Each row has a name. Each piece below is followed by the name of the row it came from, unless a question asks for something else. Each question is about the rows just above it. Places in a row count from 1.

Columns, left to right: T M D R J P X
[ 77 120 102 167  88  93 120] : (217)
[ 94 133  85 164  78 134 133] : (125)
[115 121 101 170  93  94 121] : (73)
[ 76 132  87 164  76 116 132] : (64)
[132 119  97 167  91 112 119] : (47)
[151 106 164  78  85  70 106] : (196)
[ 76 132 164 132  76 116  88] : (25)
[ 92 121 101 167  85  92 121] : (133)
[112  91 132 166 119  97 119] : (153)
Put [ 76  76  87 116 132 132 164] back in order: which row is it?
(64)
What comes right after [115] in the named rows?
[121]
Where do [167  91] appear?
(47)
Put [ 91  97 112 119 119 132 167] back in order: which row is it?
(47)
q: [ 85 164  78]
(125)

Columns, left to right: F B N L Y Q
[167 167 167 167  95 167] -> (147)
[112 111 157 164 168 168] -> (153)
[139 135 125 144 142 141] -> (64)
[116 111  89  86  95  89] -> (25)
[116 122 168 168 172 169] -> (133)
q: [167 167  95 167]
(147)
The row with [167 167 167 167  95 167] is
(147)
At which places does (147) hold [167]?
1 2 3 4 6
[164 144  86] is in which column, read top down?
L
Places of [111] in row (153):
2
[135 111 122] is in which column, read top down?
B
The row with [116 111] is
(25)

Columns, left to right: H K U Z G A W C S
[124 150 149 163 109 126 156 126 149] : (147)
[150 148 109 149 126 124 163 108 128] : (196)
[134 103 124 138 128 104  81 117 144] : (73)
Right after [104] comes
[81]
Put [128 108 163 124 126 149 109 148 150] back in order: which row is it?
(196)
[109 124 126 126 149 149 150 156 163] is which row reordered?
(147)
Which column holds [163  81] top down?
W
Which row holds these entries in another order? [108 109 124 126 128 148 149 150 163]
(196)
At which places does (147) hold [149]?
3 9

Columns, left to right: ber neku gesu Vuv rud befa vupu Lir gegod
[115 134 117 107 137 134 138 125 152] -> (73)
[147 124 148 131 125 125 124 132 102] -> (104)
[124 134 131 128 140 146 118 139 136] -> (133)
[126 108 132 118 140 128 158 139 107] -> (61)
[124 148 131 124 125 121 132 124 112] -> (64)
[138 111 146 119 132 119 141 108 127] -> (125)
[157  85 145 136 150 127 147 136 134] -> (147)
Which row holds [124 148 131 125 125]?
(104)
Which column holds [158 132 141] top down?
vupu

Columns, left to right: tafug namez somi Naz
[137 122 109 109] = (125)
[143 116  96 140] = (61)
[134 130 117 131] = (25)
[130 130 171 130] = (196)
[129 140 135 125] = (133)
[129 140 137 124] = (153)
[132 135 131 128] = (73)
[117 123 156 117] = (47)
[140 118 102 138] = (147)
[112 125 163 118] = (104)
[137 122 108 135] = (217)
Places of [122] in row (125):
2
Places of [130] in row (196):
1 2 4

Columns, left to right: mil fav disi mozi rele Bor
[128 123 129 171 129 142] -> (25)
[129 122 129 177 125 148] -> (133)
[126 115 115 115 126 125] -> (73)
[126 126 115 115 126 115] -> (104)
[129 115] is in which column, read top down?
disi
[115 115 126 115] is in which row?
(104)
q: [126 126 115 115 126]
(104)
The entry that follows [122]:
[129]
Places of [126] in row (104):
1 2 5
[115 126 115 115 126 126] is which row reordered?
(104)

Columns, left to right: Luk zuk tige koton
[91 91 90 95] = (133)
[167 167 177 167] = (61)
[178 159 138 144] = (25)
[167 159 166 173] = (64)
[ 75 119 167 176] = (147)
[167  75 119 176] is which row reordered?
(147)
Every place of [90] in (133):
3
Put [167 177 167 167] back in order: which row is it?
(61)
Every place of [167] in (61):
1 2 4
What comes right after [90] in the named rows?
[95]

Columns, left to right: mipo mit tum dimo
[148  84 124  91] -> (64)
[118 131 148 151] -> (196)
[147 118 151 131] -> (61)
[ 84 148  91 123] -> (47)
[141 134 114 105] -> (147)
q: [118 151]
(61)
Which row holds these entries in another order? [124  91 148  84]
(64)
The row with [118 151 131] is
(61)
[118 147  84] is in which column, read top down?
mipo
Put [131 148 118 151] back in order: which row is it?
(196)
Which column holds this, read top down? [151 131 123]
dimo

Columns, left to right: kove rer panit Marad piv ninu Remu lifut
[114 129 107  96 135 119 136 125]  (25)
[127 136 136 127 127 127 136 127]  (104)
[121 134 139  99 132 128 125 126]  (61)
[118 132 111 161 121 131 111 129]  (217)
[110 127 122 125 129 125 118 127]  (196)
[107 129 114 116 123 137 127 131]  (64)
[118 120 111 122 128 125 128 130]  (73)
[143 129 141 138 123 134 154 127]  (47)
[124 129 118 161 127 120 138 129]  (133)
At which places does (196) hold [110]?
1
q: [129 118 161]
(133)
q: [114 129 107]
(25)
Every place of [127] in (104):
1 4 5 6 8

Columns, left to right: Demu fenug rafev Zusag loder Zud Res Zaru nako gizot
[117 124  91  96 137 117 124 109 139 159] -> (25)
[165 144  91  96 137 117 125 160 141 121] -> (196)
[112 129 115 158 119  98 101 114 140 114] -> (64)
[126 163  72 146 161 102 108  86 152 144] -> (73)
[ 96 124 139  91 117 137 159 117 109 124] is which row reordered?
(25)
Which column holds [144 129 163] top down?
fenug
Which column holds this, read top down? [101 108]
Res
q: [117 125]
(196)
q: [109 139]
(25)
Which row holds [126 163  72 146 161 102]?
(73)

Columns, left to right: vis vig busit tusu Zodil kimaf kulot dovop
[125 126 130 147 112 100  90 125] -> (104)
[126  94 101 126 130 132 130 163] -> (64)
[122 141 140 146 139 131 162 124] -> (73)
[126 130 130 130 130 112  90 125] -> (125)
Every place of [125] in (104):
1 8
Right after [132] comes
[130]
Which column holds [132 131 112] top down?
kimaf
Places of [101] in row (64):
3
Every place of [130] in (125):
2 3 4 5
[131 112] is in which column, read top down?
kimaf

Columns, left to right: Mava siza kep zasaz Mar linur mube Fek Vun Didu
[159 157 118 147 144 103  81 108 165 102] : (104)
[108 103 102 160 143 147 118 157 165  81] : (47)
[159 102 165 143  81 118 157 147 108 103] : (196)
Which row holds these entries in another order? [102 159 157 118 147 144 103  81 108 165]
(104)
Right after [144] comes
[103]
Which row holds these entries in another order? [103 108 147 157 118  81 143 165 102 159]
(196)

Columns, left to right: kepef zodog bozuf zoron dafo pofip riv riki
[140 121 101 129 130 144 138 130] : (125)
[126 121 123 128 128 108 142 130] : (61)
[179 120 122 130 129  95 148 131] : (104)
[ 89 121 118 127 129 130 149 130] : (47)
[122 122 122 129 128  97 133 130] : (73)
[122 122 124 128 128 129 134 130] : (153)
[118 121 117 129 128 153 139 130] : (64)
Which column holds [140 126] top down?
kepef
The entry that follows [133]:
[130]

Columns, left to right: seza mul Mufor Leli Keb zez Taban sugu
[138 131 134 116 127  89 143 120] -> (64)
[134 116 129 116 121 112  80  97] -> (61)
[155 107 121 153 121  90 116 141] -> (153)
[108 127 121 121 121 112 121 127] -> (217)
Which column holds this, read top down? [120  97 141]
sugu
Which column holds this, read top down? [134 129 121]
Mufor
Right after [107] comes
[121]
Places of [121] in row (217):
3 4 5 7
Which row holds [134 116 127]?
(64)

Columns, left to right: mazub Gora mogad Mukor kamu Fibi
[131 137 131 130 137 137] = (153)
[142  98 132 121 113 134] = (61)
[136 121 145 128 132 165] = (73)
[131 137 134 130 114 139] = (47)
[131 137 124 130 127  93] = (217)
At which places does (153) hold [131]?
1 3
Which column holds [145 134 124] top down?
mogad
Right after [98] comes
[132]
What comes right after [113] in the named rows?
[134]

Columns, left to right: kas kebok fozu luko Rada vedi vedaf Semal rupu
[152 131 127 131 110 129 136 120 138] : (73)
[131 138 128 136 120 110 131 152 129] : (61)
[133 108 130 114 124 111 133 130 104] : (64)
[133 173 133 124 104 173 134 114 133] : (153)
At which places does (64) hold [130]?
3 8
[138 120 136 129 110 131 127 131 152] is which row reordered?
(73)
[136 114 124] is in which column, read top down?
luko
q: [124 104 173 134 114 133]
(153)
Places of [133] in row (153):
1 3 9

Columns, left to right: Kenaz Rilef Ginom Giru zos vul
[146 179 107 147 147 146] = (153)
[ 72 153 110  94 151 151] = (64)
[148 145 164  84 178 114] = (61)
The entry that follows [178]:
[114]
Which column holds this, read top down? [107 110]
Ginom
Put [146 146 179 107 147 147] back in order: which row is it?
(153)
At which places does (153) hold [146]?
1 6
[146  72] is in which column, read top down?
Kenaz
Which column holds [94 84] top down?
Giru

Columns, left to right: Lifi latek Voge rulos
[117 138 110 185] = (104)
[ 96  71 124 116] = (47)
[181 170  80 131] = (133)
[ 95 105 112 122] = (64)
[118 118 118 118] = (61)
[142 149 127 138] = (125)
[138 149 127 148] = (73)
[163 177 133 145] = (196)
[113  98 131 129] = (153)
[105  97 115 106] = (147)
[164 133 177 145] = (25)
[104  86 153 140] = (217)
Which row holds these entries in another order? [145 177 163 133]
(196)
Places of [118] in row (61):
1 2 3 4

Columns, left to right: pofi lud Suk Gaku Pitu bugo zazu bogu gasu rit
[114 142 149 117 127 148 121 114 122 137] = (125)
[121 148 161 107 117 122 149 137 142 127] = (104)
[160 142 149 117 127 148 121 107 122 137] = (61)
[136 143 159 108 103 149 145 124 143 114] = (147)
[117 108] is in which column, read top down?
Gaku
Put [137 122 107 121 148 127 117 149 142 160] back in order: which row is it?
(61)
[148 121 107 122 137 160 142 149 117 127] is which row reordered?
(61)
Every place of [142] in (125):
2
q: [117 127 148 121 114 122]
(125)
The row with [127 148 121 107 122 137] is
(61)

Columns, left to right: bag Lalig lifaf pes
[160 157 186  99]  (64)
[126 129 121 142]  (73)
[123 130 121 127]  (25)
[123 126 153 125]  (47)
[145 146 178 116]  (196)
[122 126 125 130]  (217)
[110 102 127 152]  (147)
[119 129 129 137]  (153)
[129 119 129 138]  (133)
[132 122 152 113]  (125)
Which column holds this, read top down? [110 119]
bag
[119 129 138 129] is which row reordered?
(133)

Columns, left to right: vutez Zal Zunam kuz rar
[146 114 166 117 177] : (153)
[178 146 114 117 166] : (61)
[112 149 135 126 118] : (196)
Which row holds these entries in another order? [166 178 146 114 117]
(61)
Which column holds [117 117] top down?
kuz
The row with [166 117] is
(153)

Columns, left to right: pog tabur Kif bol Bedad
[128 127 160 182  86] : (104)
[128 127 159 182  88] : (64)
[129 127 158 181  89] : (153)
[177 131 127 151  95] : (125)
[127  83 127 182 164] : (217)
[127 127 162 183  85] : (147)
[130 127 156 180  91] : (47)
[131 127 151 177  97] : (73)
[127 127 163 182  83] : (25)
[ 89 126 181 158 129] : (196)
[130 127 154 179  93] : (133)
[124 127 166 178  80] : (61)
The entry that follows [156]:
[180]
q: [131 127 151 177]
(73)
Which row holds these entries in another order? [182 163 127  83 127]
(25)
Which row holds these entries in another order? [ 89 127 129 158 181]
(153)

Columns, left to right: lubod fara zut filut
[139 137 107 108] = (104)
[ 83 103 126 109] = (61)
[122 136 170 170] = (125)
Put [109 126 103  83] back in order: which row is it?
(61)
q: [107 108]
(104)
At which places does (104) hold [107]?
3
At which places does (125) hold [136]?
2
What comes right after [107] in the named rows?
[108]

Columns, left to right: zore sesuv gaf Salur faf
[119 129 123 148 148] : (196)
[126 117 133 123 164] : (47)
[160 119 119 119 160] : (104)
[127 119 131 157 142] : (64)
[143 119 134 119 161] : (25)
[144 140 160 108 174] : (217)
[125 120 128 111 104] : (73)
The row with [119 134 119] is
(25)
Places of [119] in row (25):
2 4
At which places does (104) hold [160]?
1 5

Columns, left to right: pufos Dizi Dat Tofo Dedug
[159 155 159 159 134] : (125)
[146 117 144 153 129] : (64)
[144 146 116 153 129] : (61)
[130 129 132 156 122] : (217)
Which column holds this, read top down? [153 156]
Tofo
Every place of [155] in (125):
2
[117 146] is in which column, read top down?
Dizi
Places of [144] in row (64):
3
Put [122 156 132 129 130] back in order: which row is it?
(217)
Which row holds these entries in another order? [129 153 116 146 144]
(61)
What comes right after [132] in the named rows?
[156]

Columns, left to right: tabop leve Safop mufi Zita kur funuf garal valud
[130 130 153 147  96 175 106 143 125] = (61)
[132 138 183 135 152 116 128 108 128] = (217)
[124 131 106 124 138 136 106 124 120] = (64)
[127 125 175 106 174 143  96 143 130] = (133)
Every place of [175] in (133):
3
Places of [124] in row (64):
1 4 8
Every place of [143] in (133):
6 8
[125 175 106 174 143  96 143 130] is in which row?
(133)
At which places does (61) hold [130]?
1 2

Columns, left to right: rep Suti Zuvud mif Faro tud kuf Nir Vekob Ked
[ 91 144 115 106 117 154 146 121 118 125]  (125)
[167 123  94 147 168 105 115 102 149 145]  (147)
[102 167 145 105 123 168 149  94 146 115]  (133)
Which column holds this, read top down? [144 123]
Suti
What comes right after [106] in the named rows?
[117]
Put [145 149 102 115 105 168 147  94 123 167] back in order: which row is it?
(147)
Places of [145] in row (147):
10
Put [ 94 102 105 115 123 145 146 149 167 168] back in order: which row is it?
(133)
The row with [167 145 105 123 168 149  94] is
(133)

Columns, left to right: belet valin Bos feg laveb
[146  80 116 129 131] -> (25)
[126 118 108 150 136] -> (47)
[137 150 150 136 136] -> (153)
[146 131  80 129 117] -> (64)
Which row holds these entries in another order? [ 80 129 117 146 131]
(64)
[129 150 136] is in which column, read top down?
feg
Which row holds these entries in another order? [136 150 126 118 108]
(47)
[136 117] is in which column, read top down?
laveb
Every place of [136] in (153):
4 5
[129 131] is in which row?
(25)
[146 126] is in which column, read top down?
belet

